Below are the code and all the weights of a small trained network. Each question names an input and a class and asks about switching units off, where a switched-off unit gives its printed mean instead of its output.

import numpy as np


def w(rows, s, z=0):
    codes = np.array(rows[::2]) - 128.0
    scale = np.full(codes.shape[1], s)
    scale[-1] = z or s
    return codes * scale


def f(y):
    return y / 2 * (1 + np.tanh(0.7978845608 * (y + 0.044715 * y**3)))


def log_softmax(a):
    a = a - a.max(-1, keepdims=True)
    return a - np.log(np.exp(a).sum(-1, keepdims=True))


def net(x, mask):
    res = np.array(x, float).reshape(1, 2) / 4 @ E
    y = f(res @ A[0][:, :-1].T + A[0][:, -1])
    res = res + np.where(mask, y, B[0][:, -1]) @ B[0][:, :-1]
    return log_softmax(res[-1] @ U[:, :-1].T + U[:, -1])


A, B = {}, {}
E = w([
[184,6,132,107,157,83,67,140,200,33,166,61],'x0',
[97,188,82,149,129,53,132,141,54,55,221,210],'x1',
],0.013)
A[0] = w([
[113,187,104,117,88,138,118,124,117,45,207,176,127],'n1',
[112,143,45,118,178,110,157,189,28,54,204,193,203],'n2',
[75,175,85,174,154,132,165,68,72,171,49,236,136],'n3',
[161,67,108,166,142,79,60,147,143,73,221,61,192],'n4',
[61,188,71,123,101,118,63,173,131,71,180,196,52],'n5',
[155,98,167,55,94,181,145,121,158,243,47,103,82],'n6',
[117,149,56,160,82,172,251,137,109,161,19,169,67],'n7',
[156,141,168,111,76,149,217,121,95,122,55,245,254],'n8',
[222,63,71,71,137,113,125,103,203,90,173,153,57],'n9',
[146,92,149,19,173,96,100,157,149,99,169,61,60],'n10',
[211,147,185,107,194,145,54,144,168,185,2,84,227],'n11',
],0.0062,0.0089)
B[0] = w([
[109,96,48,113,74,135,153,61,200,117,90,175,182],'n1',
[75,82,121,128,135,72,185,88,186,147,162,108,234],'n2',
[130,166,176,94,118,84,52,134,144,133,142,101,216],'n3',
[179,213,107,96,144,103,84,157,162,159,172,58,233],'n4',
[169,128,118,126,1,226,121,40,73,101,158,197,166],'n5',
[102,119,68,106,49,148,173,42,171,88,161,164,208],'n6',
[185,117,200,80,82,164,88,61,142,61,140,104,183],'n7',
[114,167,141,124,188,52,68,152,159,166,170,84,222],'n8',
[168,182,188,59,75,175,149,113,129,39,165,166,177],'n9',
[151,141,207,82,79,143,144,66,78,102,190,141,176],'n10',
[63,96,70,104,150,112,178,118,177,144,166,118,247],'n11',
],0.01,0.015)
U = w([
[99,76,62,104,49,126,188,81,154,133,140,151,75],'0',
[182,184,255,58,90,115,74,137,131,127,147,91,63],'1',
[85,114,73,124,253,56,113,196,160,163,139,65,255],'2',
[112,110,130,136,90,163,151,166,86,145,101,188,100],'3',
[141,120,150,176,137,197,137,173,89,108,83,139,98],'4',
[144,100,170,170,111,117,135,154,54,115,130,129,99],'5',
[178,116,160,184,126,136,153,171,128,144,62,133,86],'6',
[177,130,171,190,137,125,167,175,43,137,93,137,90],'7',
],0.011,0.0095)

Each question gives the input, the list of numbers given to net, and the class t.
The units are the neurons (one row each of A and B). Each row of codes is followed by its name. A weight is (code - 128) times the scale printed after its matrix; where a second scale follows, it is the last column's (A, B and U).
mask holds one flag per neuron, in row order. A switched-off neuron (its flag False) gives its mean, the last column of its row in B, instead of its output. The means were averaged over made-up inputs and are rounded, as every weight is.
A unit's drop is (log p(t) with every unit on - log p(t) with that unit switched off) / (log p(t) with every unit on - log p(t) with every unit switched off).
unit that matters most: the unit with the biggest drop
top k neurons: the k neurons with the biggest drops, biggest first
drop when u is switched off: that unit's drop, to one decimal
input [3,-5], class 0: unit that matters most => n8
input [4,-5], class 0: top 2 neurons => [n11 n8]
input [6,-6], class 0: top 2 neurons => [n11 n3]
input [3,-2], class 2: top 4 neurons => [n7 n5 n3 n6]
input [8,7], class 1: top 2 neurons => [n4 n11]
input [-6,-4], class 1: top 3 neurons => [n7 n3 n8]
input [-4,-1], class 1: top 2 neurons => [n7 n2]
input [6,5], class 1: top 3 neurons => [n4 n11 n6]
input [2,-3], class 2: top 2 neurons => [n5 n1]
input [-7,-5], class 1: top 3 neurons => [n7 n3 n8]
input [5,3], class 1: top 2 neurons => [n11 n4]
input [7,-8], class 0: top 2 neurons => [n11 n6]
input [-6,5], class 1: drop when n11 is switched off => 0.7
input [2,3], class 2: unit that matters most => n6
input [1,-7], class 0: drop when n6 is switched off => 0.2
input [-5,-3], class 1: drop when n7 is switched off => 0.8
